Below is a small trained network, with its code and all its weights. Each question gives an input and a class and asks what happens when units are switched off, that is, made to give their printed mean instead of their output.

import numpy as np


def w(rows, s, z=0):
    codes = np.array(rows[::2]) - 128.0
    scale = np.full(codes.shape[1], s)
    scale[-1] = z or s
    return codes * scale


def norm(h):
    return h / np.sqrt((h * h).mean(-1, keepdims=True) + 1e-5)


def f(y):
    return y / 2 * (1 + np.tanh(0.7978845608 * (y + 0.044715 * y**3)))


def log_softmax(a):
    a = a - a.max(-1, keepdims=True)
    return a - np.log(np.exp(a).sum(-1, keepdims=True))


def net(x, mask):
    res = np.array(x, float).reshape(1, 3) / 4 @ E
    u = 0
    for l in range(2):
        y = f(norm(res) @ A[l][:, :-1].T + A[l][:, -1])
        res = res + np.where(mask[u : u + 15], y, B[l][:, -1]) @ B[l][:, :-1]
        u += 15
    return log_softmax(norm(res)[-1] @ U[:, :-1].T + U[:, -1])


A, B = {}, {}
E = w([
[107,142,95,31,95,156,28,86],'x0',
[113,178,123,91,94,255,243,133],'x1',
[159,214,224,52,144,105,102,205],'x2',
],0.0044)
A[0] = w([
[118,182,214,44,139,127,98,190,129],'L0N1',
[49,122,71,17,88,138,65,107,98],'L0N2',
[123,114,164,121,84,158,233,125,114],'L0N3',
[143,213,53,74,75,95,113,104,83],'L0N4',
[124,108,137,101,79,153,195,136,48],'L0N5',
[135,52,159,174,179,110,228,185,33],'L0N6',
[88,98,39,179,192,178,99,107,70],'L0N7',
[97,101,150,100,85,171,60,60,46],'L0N8',
[136,73,18,146,87,110,166,47,77],'L0N9',
[61,136,151,117,55,156,20,97,92],'L0N10',
[144,39,114,152,120,33,60,167,93],'L0N11',
[38,133,67,192,93,145,156,96,3],'L0N12',
[43,24,220,95,39,115,136,114,108],'L0N13',
[108,146,156,254,165,88,203,189,84],'L0N14',
[163,199,71,85,110,238,192,115,109],'L0N15',
],0.0052,0.0023)
B[0] = w([
[138,3,74,132,203,141,208,161,244],'L0N1',
[164,121,175,193,137,143,104,3,221],'L0N2',
[69,112,124,56,110,100,74,58,199],'L0N3',
[186,147,54,146,149,201,141,71,150],'L0N4',
[106,179,168,112,121,75,107,147,145],'L0N5',
[152,137,225,195,161,200,122,83,190],'L0N6',
[162,142,96,73,151,122,133,223,184],'L0N7',
[158,187,157,155,189,205,119,118,159],'L0N8',
[156,67,97,54,154,178,183,199,232],'L0N9',
[223,184,173,218,117,127,103,147,185],'L0N10',
[8,164,146,131,16,104,137,166,232],'L0N11',
[156,109,42,78,113,61,121,149,168],'L0N12',
[134,88,181,150,147,154,169,128,127],'L0N13',
[235,212,117,169,173,222,46,23,225],'L0N14',
[87,143,182,204,64,21,102,150,253],'L0N15',
],0.0053,0.0037)
A[1] = w([
[152,61,132,142,129,99,90,111,87],'L1N1',
[175,182,109,95,112,173,83,78,122],'L1N2',
[123,170,152,97,201,98,96,170,130],'L1N3',
[152,132,128,85,119,91,62,116,197],'L1N4',
[160,153,171,84,148,92,145,164,80],'L1N5',
[71,95,73,183,124,129,108,110,86],'L1N6',
[175,83,81,67,202,150,167,174,133],'L1N7',
[71,143,106,143,73,222,191,92,133],'L1N8',
[130,108,90,108,96,123,101,122,86],'L1N9',
[137,99,125,98,165,124,150,193,131],'L1N10',
[168,164,171,100,162,93,142,169,134],'L1N11',
[2,168,165,120,43,104,168,128,63],'L1N12',
[172,180,149,159,163,152,99,84,132],'L1N13',
[25,172,111,174,131,39,69,187,2],'L1N14',
[172,109,121,211,127,110,132,183,72],'L1N15',
],0.0077,0.0022)
B[1] = w([
[122,236,194,97,115,129,135,183,160],'L1N1',
[166,110,169,254,195,107,182,101,197],'L1N2',
[181,70,64,70,107,82,206,143,150],'L1N3',
[86,147,158,146,145,203,236,138,162],'L1N4',
[128,54,59,160,154,160,63,148,146],'L1N5',
[160,104,92,40,162,79,151,183,167],'L1N6',
[104,67,107,71,108,57,124,208,231],'L1N7',
[119,147,163,99,158,89,56,167,198],'L1N8',
[137,108,137,140,173,152,205,97,137],'L1N9',
[165,76,47,89,96,129,172,98,174],'L1N10',
[102,73,24,126,129,145,110,105,161],'L1N11',
[38,243,184,99,47,62,75,181,253],'L1N12',
[150,122,68,175,118,199,147,43,242],'L1N13',
[45,226,183,88,48,121,96,121,223],'L1N14',
[105,157,186,89,131,165,144,71,170],'L1N15',
],0.005,0.0045)
U = w([
[173,122,129,218,170,172,121,61,254],'0',
[58,180,150,122,89,83,97,149,38],'1',
[144,10,51,101,148,107,151,173,110],'2',
],0.013,0.0008)

Each question gives the input, the list of numbers given to net, and the class t.
The units are the neurons (one row each of A and B). Each row of codes is followed by its name. A weight is (code - 128) times the scale printed after its matrix; where a second scale follows, it is the last column's (A, B and U).
mask holds one flag per neuron, layer by layer. A switched-off neuron (its flag False) gives its mean, the last column of its row in B, instead of its output. The means were averaged over made-up inputs and are rounded, as every weight is.
A unit's drop is (log p(t) with every unit on - log p(t) with that unit switched off) / (log p(t) with every unit on - log p(t) with every unit switched off).
k most important neurons: the k neurons with the biggest drops, biggest first
top k neurons in layer l: the k neurons of layer l with the biggest drops, biggest first
drop when u is switched off: that unit's drop, to one decimal
input [6,6,6], class 0: 4 most important neurons -> L0N2; L0N11; L0N4; L0N9
input [5,4,6], class 2: 3 most important neurons -> L0N1; L0N14; L0N11
input [0,4,-5], class 2: 2 most important neurons -> L0N9; L0N11
input [7,3,8], class 2: 2 most important neurons -> L0N1; L0N14
input [4,3,5], class 2: 3 most important neurons -> L0N1; L0N14; L0N6
input [-4,-4,1], class 0: top 3 neurons in layer 0 -> L0N14; L0N15; L0N6
input [8,-8,5], class 0: top 2 neurons in layer 0 -> L0N2; L0N15
input [3,-2,-3], class 0: top 2 neurons in layer 0 -> L0N2; L0N1
input [-6,6,7], class 2: top 3 neurons in layer 1 -> L1N11; L1N3; L1N2
input [0,4,-4], class 1: top 2 neurons in layer 0 -> L0N15; L0N1
input [-4,-3,4], class 0: 2 most important neurons -> L0N14; L0N9
input [-5,-3,-6], class 2: top 2 neurons in layer 0 -> L0N9; L0N2
input [-1,4,6], class 2: 2 most important neurons -> L0N1; L0N11
input [6,-2,8], class 2: top 2 neurons in layer 0 -> L0N1; L0N14
input [6,2,-5], class 0: drop when L0N2 is switched off -> 1.0
input [5,3,4], class 0: drop when L0N2 is switched off -> 0.3
input [-8,0,3], class 0: drop when L1N5 is switched off -> 0.0
input [1,6,-5], class 1: drop when L0N15 is switched off -> 1.6
